Here is a tiny trained network, its code and every weight. The questions are about switching its units off for an input and a target symbol, where a switched-off unit gives its printed mean instead of its output.

import numpy as np


def w(rows, s, z=0):
    codes = np.array(rows[::2]) - 128.0
    scale = np.full(codes.shape[1], s)
    scale[-1] = z or s
    return codes * scale


def softmax(a):
    e = np.exp(a - a.max(-1, keepdims=True))
    return e / e.sum(-1, keepdims=True)


def log_softmax(a):
    a = a - a.max(-1, keepdims=True)
    return a - np.log(np.exp(a).sum(-1, keepdims=True))


def net(x, mask):
    ids = ['ΔΛΨβεμφ'.index(c) for c in x.split()]
    T = len(ids)
    res = E[ids] + P[:T]
    u = 0
    for l in range(3):
        r = res
        for j in range(3):
            rows = slice(2 * j, 2 * j + 2)
            q, k, v = (r @ M[l][rows].T for M in (Q, K, V))
            z = softmax(np.where(np.tri(T) > 0, q @ k.T / 2**0.5, -1e9)) @ v
            o = O[l][rows]
            res = res + np.where(mask[u + j], z, o[:, -1]) @ o[:, :-1]
        u += 3
    return log_softmax(res[-1] @ U[:, :-1].T + U[:, -1])


Q, K, V, O = {}, {}, {}, {}
E = w([
[7,180,164],'Δ',
[110,126,37],'Λ',
[166,227,135],'Ψ',
[165,19,153],'β',
[101,166,107],'ε',
[6,84,93],'μ',
[149,183,92],'φ',
],0.013)
P = w([
[2,224,34],'0',
[41,169,112],'1',
[140,188,113],'2',
[161,174,123],'3',
[154,140,144],'4',
[167,138,140],'5',
],0.0044)
Q[0] = w([
[140,69,147],'L0H1',
[101,160,96],'L0H1',
[32,99,150],'L0H2',
[1,106,126],'L0H2',
[171,92,246],'L0H3',
[192,80,188],'L0H3',
],0.012)
K[0] = w([
[115,171,93],'L0H1',
[103,96,118],'L0H1',
[201,84,153],'L0H2',
[219,43,191],'L0H2',
[151,157,50],'L0H3',
[93,176,7],'L0H3',
],0.014)
V[0] = w([
[150,118,73],'L0H1',
[46,210,68],'L0H1',
[62,195,152],'L0H2',
[174,192,55],'L0H2',
[82,132,16],'L0H3',
[71,243,3],'L0H3',
],0.0056)
O[0] = w([
[149,139,143,106],'L0H1',
[163,216,22,254],'L0H1',
[69,82,225,192],'L0H2',
[74,158,116,95],'L0H2',
[122,123,2,185],'L0H3',
[191,127,24,221],'L0H3',
],0.0065,0.0049)
Q[1] = w([
[219,175,231],'L1H1',
[76,125,123],'L1H1',
[178,225,2],'L1H2',
[171,200,99],'L1H2',
[125,140,67],'L1H3',
[60,212,10],'L1H3',
],0.0087)
K[1] = w([
[161,182,155],'L1H1',
[115,101,153],'L1H1',
[53,122,249],'L1H2',
[111,144,201],'L1H2',
[148,156,130],'L1H3',
[213,149,198],'L1H3',
],0.012)
V[1] = w([
[212,70,142],'L1H1',
[171,79,91],'L1H1',
[137,62,140],'L1H2',
[157,100,2],'L1H2',
[59,125,128],'L1H3',
[238,141,163],'L1H3',
],0.0066)
O[1] = w([
[46,58,208,1],'L1H1',
[99,94,254,113],'L1H1',
[107,90,228,59],'L1H2',
[208,181,153,215],'L1H2',
[79,164,41,175],'L1H3',
[194,114,207,18],'L1H3',
],0.0056,0.0052)
Q[2] = w([
[99,75,165],'L2H1',
[156,251,54],'L2H1',
[119,75,180],'L2H2',
[173,99,78],'L2H2',
[100,183,158],'L2H3',
[82,126,56],'L2H3',
],0.013)
K[2] = w([
[99,247,60],'L2H1',
[136,19,184],'L2H1',
[95,246,150],'L2H2',
[139,141,49],'L2H2',
[137,34,140],'L2H3',
[131,168,254],'L2H3',
],0.0086)
V[2] = w([
[2,90,90],'L2H1',
[95,157,209],'L2H1',
[85,237,126],'L2H2',
[99,163,82],'L2H2',
[125,90,108],'L2H3',
[39,155,195],'L2H3',
],0.0092)
O[2] = w([
[43,134,165,178],'L2H1',
[176,194,176,14],'L2H1',
[154,214,227,228],'L2H2',
[109,158,174,254],'L2H2',
[150,93,138,123],'L2H3',
[148,254,91,79],'L2H3',
],0.0088,0.0093)
U = w([
[157,135,2,1],'Δ',
[161,147,111,83],'Λ',
[128,100,171,172],'Ψ',
[43,59,141,215],'β',
[204,171,136,47],'ε',
[189,153,87,138],'μ',
[125,174,172,223],'φ',
],0.0093,0.0017)

Each question gives the input, a string of symbols that net reads in full, and the target symbol t.
The units are the heads (2 rows each of Q, K, V and O). Each row of codes is followed by its name. A weight is (code - 128) times the scale printed after its matrix; where a second scale follows, it is the last column's (O and U).
mask holds one flag per head, layer by layer. A switched-off head (its flag False) gives its mean, the last column of its rows in O, instead of its output. The means were averaged over made-up inputs and are rounded, as every weight is.
A unit's drop is (log p(t) with every unit on - log p(t) with that unit switched off) / (log p(t) with every unit on - log p(t) with every unit switched off).
The circuit of an input: a set's keep is (log p(t) with only the set's units on - log p(t) with every unit switched off) / (log p(t) with every unit on - log p(t) with every unit switched off). Starting from all 9 units, units are removed one at a time, each time the one whose removal leaves the highest keep (on an exact tie, the one counted first), for as long as the keep stays at least 0.8.
circuit, biggest first: the units of the circuit, biggest drop first
unit that matters most: the unit with the biggest drop
which heads matter: for each layer, one digit per head in row order, 1 if its drop is at least 0.15 and else 0, layers parted by /
drop when u is switched off: that unit's drop, to one decimal
input Λ β Λ, target β: which heads matter	101 / 100 / 011
input β Λ β β, target β: unit that matters most	L1H1
input Δ Λ β φ, target β: circuit, biggest first	[L2H3; L0H3; L2H2]
input φ Δ β μ Δ Ψ, target Δ: which heads matter	001 / 000 / 110
input β μ β, target β: circuit, biggest first	[L1H1; L0H1; L2H1]
input β Δ β, target φ: which heads matter	111 / 110 / 101
input Λ β Δ μ, target Δ: circuit, biggest first	[L2H2; L0H2]
input Δ μ Δ Δ β, target Δ: which heads matter	101 / 000 / 100
input β Ψ Δ Δ Δ, target Δ: which heads matter	010 / 000 / 011
input β β β Δ β, target φ: which heads matter	101 / 110 / 101
input μ β Δ Δ Δ, target Δ: drop when L0H2 is switched off	0.2
input Λ β β, target Ψ: drop when L2H2 is switched off	0.2
input Δ Δ β Λ, target β: drop when L1H3 is switched off	0.1
input Δ μ Δ β, target Δ: unit that matters most	L2H1
